Below are the code and all the weights of a small trained network. Each question names an input and a target symbol and asks about switching units off, where a switched-off unit gives its printed mean instead of its output.

import numpy as np


def w(rows, s, z=0):
    codes = np.array(rows[::2]) - 128.0
    scale = np.full(codes.shape[1], s)
    scale[-1] = z or s
    return codes * scale


def f(y):
    return np.maximum(y, 0)


def softmax(a):
    e = np.exp(a - a.max(-1, keepdims=True))
    return e / e.sum(-1, keepdims=True)


def log_softmax(a):
    a = a - a.max(-1, keepdims=True)
    return a - np.log(np.exp(a).sum(-1, keepdims=True))


def net(x, mask):
    ids = ['Γαδηξστω'.index(c) for c in x.split()]
    T = len(ids)
    res = E[ids] + P[:T]
    u = 0
    for l in range(2):
        q, k, v = (res @ M[l].T for M in (Q, K, V))
        z = softmax(np.where(np.tri(T) > 0, q @ k.T / 2**0.5, -1e9)) @ v
        res = res + np.where(mask[u], z, O[l][:, -1]) @ O[l][:, :-1]
        u += 1
        y = f(res @ A[l][:, :-1].T + A[l][:, -1])
        res = res + np.where(mask[u : u + 16], y, B[l][:, -1]) @ B[l][:, :-1]
        u += 16
    return log_softmax(res[-1] @ U[:, :-1].T + U[:, -1])


Q, K, V, O, A, B = {}, {}, {}, {}, {}, {}
E = w([
[176,167,119,169,170,164,197,151,47],'Γ',
[58,198,166,192,81,103,115,103,54],'α',
[105,159,58,146,95,143,184,89,176],'δ',
[253,132,140,167,55,51,132,100,117],'η',
[88,70,74,137,99,45,147,92,95],'ξ',
[215,112,79,97,100,172,105,47,167],'σ',
[135,70,27,115,207,117,132,86,72],'τ',
[152,5,109,188,160,157,69,126,107],'ω',
],0.021)
P = w([
[64,168,118,81,189,24,1,63,117],'0',
[154,116,62,149,80,115,123,136,141],'1',
[148,125,94,142,78,125,151,127,160],'2',
[141,121,103,150,78,122,151,123,156],'3',
[142,125,86,162,70,126,133,133,130],'4',
[147,157,109,177,68,102,160,100,142],'5',
[147,99,117,140,75,143,152,124,148],'6',
[142,129,115,158,75,120,149,110,157],'7',
[138,145,94,182,70,114,142,106,127],'8',
[148,130,109,167,68,114,145,111,144],'9',
[129,145,115,173,73,111,158,93,150],'10',
[143,110,106,151,71,136,143,108,143],'11',
[128,148,115,177,76,109,147,97,122],'12',
],0.0093)
Q[0] = w([
[120,181,150,68,191,95,77,255,219],'0.h0',
[106,96,155,77,118,155,52,193,121],'0.h0',
],0.0082)
K[0] = w([
[140,89,96,111,35,168,209,209,112],'0.h0',
[108,72,61,254,107,122,184,75,174],'0.h0',
],0.0076)
V[0] = w([
[234,115,132,5,84,170,116,3,7],'0.h0',
[106,194,204,106,255,115,68,157,130],'0.h0',
],0.0039)
O[0] = w([
[167,128,111,80,123,155,111,90,250,253],'0.h0',
[101,62,199,84,160,163,66,62,181,149],'0.h0',
],0.015,0.0055)
A[0] = w([
[191,195,79,103,189,148,139,150,97,217],'0.n0',
[75,190,102,71,58,179,150,93,149,156],'0.n1',
[155,63,118,138,173,176,166,142,67,210],'0.n2',
[193,153,47,191,146,109,149,164,159,139],'0.n3',
[155,102,156,142,159,87,14,88,190,231],'0.n4',
[143,129,173,170,90,102,160,140,170,93],'0.n5',
[125,156,131,101,91,37,98,74,172,108],'0.n6',
[87,191,232,156,83,202,41,166,172,159],'0.n7',
[76,109,194,120,110,217,129,183,132,71],'0.n8',
[119,178,148,128,98,174,68,151,122,79],'0.n9',
[97,118,255,111,116,173,140,157,190,64],'0.n10',
[160,148,109,84,37,63,155,102,146,195],'0.n11',
[75,150,82,138,155,173,145,143,179,141],'0.n12',
[79,144,118,105,65,119,230,109,182,255],'0.n13',
[224,48,103,120,205,113,154,92,177,253],'0.n14',
[172,100,90,171,156,194,115,100,134,152],'0.n15',
],0.0083,0.0033)
B[0] = w([
[115,161,255,106,119,76,111,91,124,159],'0.n0',
[210,116,105,182,119,109,139,145,62,161],'0.n1',
[126,176,157,200,97,47,94,122,120,166],'0.n2',
[112,157,163,92,96,90,125,188,86,181],'0.n3',
[75,115,160,164,88,167,184,117,149,202],'0.n4',
[131,46,135,135,97,24,114,143,172,141],'0.n5',
[92,127,99,108,174,182,150,149,125,172],'0.n6',
[113,178,150,144,191,150,146,150,106,137],'0.n7',
[35,114,78,111,107,159,132,112,115,128],'0.n8',
[120,185,117,144,181,116,113,168,133,131],'0.n9',
[135,127,109,166,147,160,102,169,112,130],'0.n10',
[110,84,122,117,114,165,107,247,72,183],'0.n11',
[142,117,128,184,173,16,125,169,112,151],'0.n12',
[149,173,73,194,134,107,38,113,60,175],'0.n13',
[88,148,132,156,58,134,169,105,123,251],'0.n14',
[154,183,157,152,145,106,138,104,148,196],'0.n15',
],0.0078,0.02)
Q[1] = w([
[85,105,155,115,177,108,123,181,166],'1.h0',
[69,214,152,216,2,138,176,96,89],'1.h0',
],0.0079)
K[1] = w([
[247,108,106,186,96,93,197,197,201],'1.h0',
[2,83,210,24,141,186,67,69,99],'1.h0',
],0.0052)
V[1] = w([
[204,168,152,136,18,70,139,211,68],'1.h0',
[72,203,105,52,227,56,177,185,4],'1.h0',
],0.0045)
O[1] = w([
[64,134,158,104,37,140,8,77,126,50],'1.h0',
[80,225,117,181,120,65,218,182,120,2],'1.h0',
],0.013,0.0067)
A[1] = w([
[143,145,121,112,122,112,182,156,130,58],'1.n0',
[162,128,120,137,156,79,134,121,84,134],'1.n1',
[119,144,147,109,62,108,68,134,84,131],'1.n2',
[152,148,103,92,152,108,100,145,135,112],'1.n3',
[140,102,124,158,91,164,116,157,132,117],'1.n4',
[94,104,144,97,121,117,152,84,110,178],'1.n5',
[139,135,65,202,131,130,149,147,148,99],'1.n6',
[76,171,131,118,66,97,118,125,130,21],'1.n7',
[84,80,65,158,141,142,97,134,172,138],'1.n8',
[161,125,114,112,180,123,151,141,176,4],'1.n9',
[157,110,136,145,143,162,154,142,71,103],'1.n10',
[163,148,209,124,127,149,131,112,124,100],'1.n11',
[166,174,247,86,149,122,159,131,117,102],'1.n12',
[118,117,143,120,153,88,170,132,109,114],'1.n13',
[199,93,125,99,136,149,96,77,102,70],'1.n14',
[184,90,116,144,148,95,167,118,108,158],'1.n15',
],0.011,0.0029)
B[1] = w([
[81,210,53,84,126,187,113,123,142,174],'1.n0',
[153,16,174,85,143,144,120,176,200,189],'1.n1',
[56,167,158,41,159,197,134,185,254,249],'1.n2',
[149,173,79,92,84,140,107,177,147,133],'1.n3',
[160,178,151,154,171,139,146,165,127,211],'1.n4',
[155,163,99,191,130,67,171,129,175,164],'1.n5',
[186,171,89,104,111,80,127,117,116,247],'1.n6',
[141,127,98,144,174,99,95,202,49,220],'1.n7',
[150,150,211,114,52,126,148,157,63,186],'1.n8',
[208,171,177,127,121,206,188,141,85,164],'1.n9',
[25,183,159,99,132,145,107,113,220,196],'1.n10',
[133,64,134,148,84,207,27,214,83,171],'1.n11',
[140,112,39,119,131,176,55,109,205,165],'1.n12',
[165,104,46,119,84,70,129,61,133,170],'1.n13',
[89,121,139,42,148,72,158,48,40,224],'1.n14',
[64,61,92,131,140,113,168,137,153,243],'1.n15',
],0.0064,0.015)
U = w([
[150,95,179,236,60,126,79,92,96,253],'Γ',
[107,159,177,42,123,34,142,37,179,121],'α',
[135,162,208,115,232,134,126,139,48,203],'δ',
[96,78,78,125,100,155,36,89,190,64],'η',
[245,138,133,88,108,84,92,131,41,103],'ξ',
[221,217,208,19,61,143,150,61,59,104],'σ',
[155,83,203,71,156,135,196,177,147,97],'τ',
[49,2,74,131,107,173,106,128,21,107],'ω',
],0.0047,0.0043)

Each question gives the input, a string of symbols that net reads in full, and the target symbol t.
The units are the heads (2 rows each of Q, K, V and O) and the neurons (one row each of A and B). Each row of codes is followed by its name. A weight is (code - 128) times the scale printed after its matrix; where a second scale follows, it is the last column's (O, A, B and U).
mask holds one flag per unit, layer by layer, with each layer's heads first. A switched-off unit (its flag False) gives its mean, the last column of its rows in O or B, instead of its output. The means were averaged over made-up inputs and are rounded, as every weight is.
A unit's drop is (log p(t) with every unit on - log p(t) with that unit switched off) / (log p(t) with every unit on - log p(t) with every unit switched off).
The circuit of an input: a set's keep is (log p(t) with only the set's units on - log p(t) with every unit switched off) / (log p(t) with every unit on - log p(t) with every unit switched off). Starting from the 12 units with the biggest drops (on a tie, the unit counted first), units are removed one at a time, each time the one whose removal leaves the highest keep (on an exact tie, the one counted first), for as long as the keep stays at least 0.8.
units of the circuit, in order: the units of the circuit, biggest drop first
unit that matters most: the unit with the biggest drop
k most important neurons: the k neurons with the biggest drops, biggest first
k most important neurons of layer l: the k neurons of layer l with the biggest drops, biggest first
input Γ ξ ω δ δ α σ α η α, target δ: units of the circuit, in order	(0.n7 0.n14)
input η ξ η Γ τ σ α, target η: units of the circuit, in order	(1.n2 1.h0)
input τ η δ ω α η τ σ τ α τ α, target τ: 3 most important neurons	(0.n1 0.n3 1.n1)
input δ σ τ τ τ δ ω ω τ η, target δ: unit that matters most	1.h0
input τ ω η τ τ ω η, target τ: units of the circuit, in order	(1.h0 0.h0 0.n11 0.n6)
input τ δ ω τ, target τ: units of the circuit, in order	(1.h0 0.h0 0.n4 0.n13)
input δ Γ τ Γ ω δ τ σ ξ ω δ ξ ω, target δ: 4 most important neurons of layer 0	(0.n3 0.n1 0.n4 0.n2)
input τ τ δ η ξ ω η σ, target τ: units of the circuit, in order	(1.h0 0.h0 0.n11)
input δ ω ξ, target δ: 3 most important neurons of layer 1	(1.n2 1.n7 1.n15)
input η τ Γ σ τ, target η: 2 most important neurons	(1.n2 1.n14)
input Γ ω τ ξ ω τ τ, target Γ: units of the circuit, in order	(1.n2 1.n14 0.n14 0.n2)
input α Γ τ η η δ δ τ ω, target α: units of the circuit, in order	(1.h0 0.n7 0.n11 1.n11)
input τ α τ α α τ η τ δ δ, target τ: 3 most important neurons of layer 1	(1.n1 1.n15 1.n10)
input ω ξ τ η ω τ Γ Γ σ δ τ τ, target α: units of the circuit, in order	(1.n7 0.n11)
input ω τ σ ξ τ δ α δ τ α α η, target τ: 3 most important neurons	(0.n11 1.n4 0.n5)
input ω ξ τ ξ δ τ Γ σ α ξ α η ξ, target ω: 3 most important neurons of layer 0	(0.n4 0.n13 0.n3)
input τ ω δ δ τ σ τ τ τ δ, target ξ: unit that matters most	1.n6
input η α Γ α Γ τ, target η: 3 most important neurons of layer 0	(0.n1 0.n11 0.n4)
input δ δ α δ σ, target δ: 2 most important neurons of layer 1	(1.n7 1.n2)
input τ δ α ω τ τ α τ, target τ: 4 most important neurons of layer 0	(0.n3 0.n4 0.n13 0.n1)
input Γ τ ω Γ δ ξ, target Γ: 3 most important neurons	(1.n2 1.n14 0.n3)
input ξ δ Γ Γ σ α τ τ ω ξ, target ξ: 2 most important neurons	(1.n6 1.n15)
input τ ξ ξ Γ ξ τ η σ ξ α τ Γ, target η: 2 most important neurons	(1.n12 0.n0)
input Γ δ ω ω σ, target Γ: 2 most important neurons of layer 1	(1.n2 1.n14)
input Γ ξ τ τ δ ω Γ τ η Γ, target Γ: 2 most important neurons	(1.n2 0.n6)
input ω τ Γ η σ δ ω δ τ δ, target ξ: 2 most important neurons	(0.n13 1.n2)
input σ τ η σ δ α ω τ ξ ω, target σ: 3 most important neurons of layer 1	(1.n14 1.n15 1.n8)
input α Γ τ τ ω τ Γ, target α: 3 most important neurons of layer 0	(0.n7 0.n14 0.n3)
input Γ τ ξ σ α ω ξ α τ, target Γ: 4 most important neurons	(1.n2 1.n14 0.n6 1.n10)
